Below are the code and all the weights of a small trained network. Each question names an input and a class and asks about switching units off, where a switched-off unit gives its printed mean instead of its output.

import numpy as np


def w(rows, s, z=0):
    codes = np.array(rows[::2]) - 128.0
    scale = np.full(codes.shape[1], s)
    scale[-1] = z or s
    return codes * scale


def f(y):
    return np.maximum(y, 0)


def log_softmax(a):
    a = a - a.max(-1, keepdims=True)
    return a - np.log(np.exp(a).sum(-1, keepdims=True))


def net(x, mask):
    res = np.array(x, float).reshape(1, 4) / 4 @ E
    y = f(res @ A[0][:, :-1].T + A[0][:, -1])
    res = res + np.where(mask, y, B[0][:, -1]) @ B[0][:, :-1]
    return log_softmax(res[-1] @ U[:, :-1].T + U[:, -1])


A, B = {}, {}
E = w([
[255,141,111,81,176,230,178,70,45],'x0',
[7,144,202,57,141,174,81,164,31],'x1',
[195,178,35,131,64,170,67,228,100],'x2',
[170,25,101,10,151,100,85,133,181],'x3',
],0.0092)
A[0] = w([
[183,129,47,222,121,85,202,80,174,133],'N1',
[82,110,156,167,75,82,107,179,172,2],'N2',
[65,186,148,188,111,37,108,201,203,176],'N3',
[106,80,238,149,181,82,236,48,164,85],'N4',
[158,91,87,165,162,105,180,112,170,73],'N5',
[69,138,125,158,89,118,101,151,169,23],'N6',
[167,132,117,110,184,221,180,109,100,23],'N7',
[189,108,84,195,137,84,163,100,186,25],'N8',
[121,213,147,235,137,122,146,111,85,57],'N9',
[98,154,155,200,143,162,151,151,86,238],'N10',
[174,143,111,128,167,178,188,91,77,78],'N11',
[97,241,137,234,80,167,197,113,99,40],'N12',
[81,131,181,162,153,145,187,46,164,22],'N13',
[176,102,102,170,71,122,125,133,139,92],'N14',
[184,200,118,72,143,177,222,81,61,141],'N15',
[59,123,185,105,156,161,75,173,24,70],'N16',
[169,31,123,2,160,115,59,145,176,46],'N17',
[65,125,127,167,131,88,106,152,184,37],'N18',
[179,201,54,170,25,174,71,250,111,46],'N19',
[63,137,132,72,142,173,81,161,88,88],'N20',
[72,129,203,46,95,152,103,126,26,15],'N21',
],0.0094,0.0084)
B[0] = w([
[5,207,105,189,159,111,100,70,91,215],'N1',
[235,65,168,170,127,94,138,170,93,173],'N2',
[160,91,188,174,230,119,213,197,141,252],'N3',
[158,194,147,53,22,253,46,221,87,229],'N4',
[79,178,116,149,117,113,98,74,81,167],'N5',
[216,99,178,175,103,87,124,141,101,161],'N6',
[204,61,197,172,149,72,141,184,110,172],'N7',
[84,181,93,193,122,87,60,71,39,177],'N8',
[170,47,55,45,88,68,91,21,208,178],'N9',
[85,152,78,61,146,103,177,66,199,213],'N10',
[180,92,204,170,166,84,174,197,118,179],'N11',
[179,29,42,65,62,77,102,71,192,193],'N12',
[176,93,139,73,53,202,64,171,111,173],'N13',
[84,181,115,150,125,142,74,102,100,158],'N14',
[196,137,199,180,190,89,202,193,163,213],'N15',
[80,190,108,200,133,104,85,58,76,210],'N16',
[124,71,67,63,85,69,148,58,238,217],'N17',
[193,66,177,140,130,110,160,170,63,176],'N18',
[155,146,160,62,64,254,81,199,102,213],'N19',
[84,174,99,173,126,122,135,66,90,188],'N20',
[90,123,80,211,114,124,74,60,51,194],'N21',
],0.0082,0.015)
U = w([
[85,169,105,220,133,111,105,87,78,112],'0',
[169,85,182,188,154,95,191,180,121,105],'1',
[136,67,70,68,109,85,134,85,190,106],'2',
[139,147,138,93,92,249,89,187,106,99],'3',
[70,196,113,113,201,158,221,144,187,254],'4',
],0.015,0.029)

Each question gives the input, the list of numbers given to net, and the class t.
The units are the neurons (one row each of A and B). Each row of codes is followed by its name. A weight is (code - 128) times the scale printed after its matrix; where a second scale follows, it is the last column's (A, B and U).
mask holds one flag per neuron, in row order. A switched-off neuron (its flag False) gives its mean, the last column of its row in B, instead of its output. The means were averaged over made-up inputs and are rounded, as every weight is.
A unit's drop is (log p(t) with every unit on - log p(t) with that unit switched off) / (log p(t) with every unit on - log p(t) with every unit switched off).
The circuit of an input: a set's keep is (log p(t) with only the set's units on - log p(t) with every unit switched off) / (log p(t) with every unit on - log p(t) with every unit switched off). Starting from the 12 units with the biggest drops (on a tie, the unit counted first), units are removed one at a time, each time the one whose removal leaves the highest keep (on an exact tie, the one counted first), for as long as the keep stays at least 0.8.
units of the circuit, in order: the units of the circuit, biggest drop first
top k neurons: the k neurons with the biggest drops, biggest first
drop of u: that unit's drop, to one decimal
input [3,1,-3,-1], class 4: units of the circuit, in order => N2; N21
input [-4,-4,6,-4], class 3: units of the circuit, in order => N19
input [6,-6,-1,5], class 0: top 2 neurons => N1; N8
input [-2,-3,0,-1], class 4: top 2 neurons => N21; N16
input [4,3,5,-5], class 2: top 4 neurons => N12; N4; N9; N10
input [-5,-4,3,4], class 1: top 3 neurons => N3; N16; N10
input [-1,-6,-6,4], class 0: top 3 neurons => N1; N8; N19
input [4,-1,8,8], class 2: top 3 neurons => N17; N4; N13
input [-3,-2,-2,-5], class 2: top 2 neurons => N12; N9
input [8,8,2,-3], class 0: top 4 neurons => N16; N21; N3; N20
input [6,-4,-7,3], class 3: top 3 neurons => N4; N3; N13
input [-6,0,-7,-8], class 2: top 3 neurons => N9; N12; N10
input [5,7,-8,4], class 3: top 3 neurons => N4; N1; N13
input [5,-5,-1,-7], class 2: units of the circuit, in order => N12
input [7,-1,-8,-5], class 3: top 3 neurons => N4; N13; N3
input [3,-5,-7,1], class 3: drop of N12 => 0.0
input [-5,-3,-2,-8], class 2: drop of N9 => 0.2
input [4,-3,-8,-1], class 3: drop of N4 => 0.7
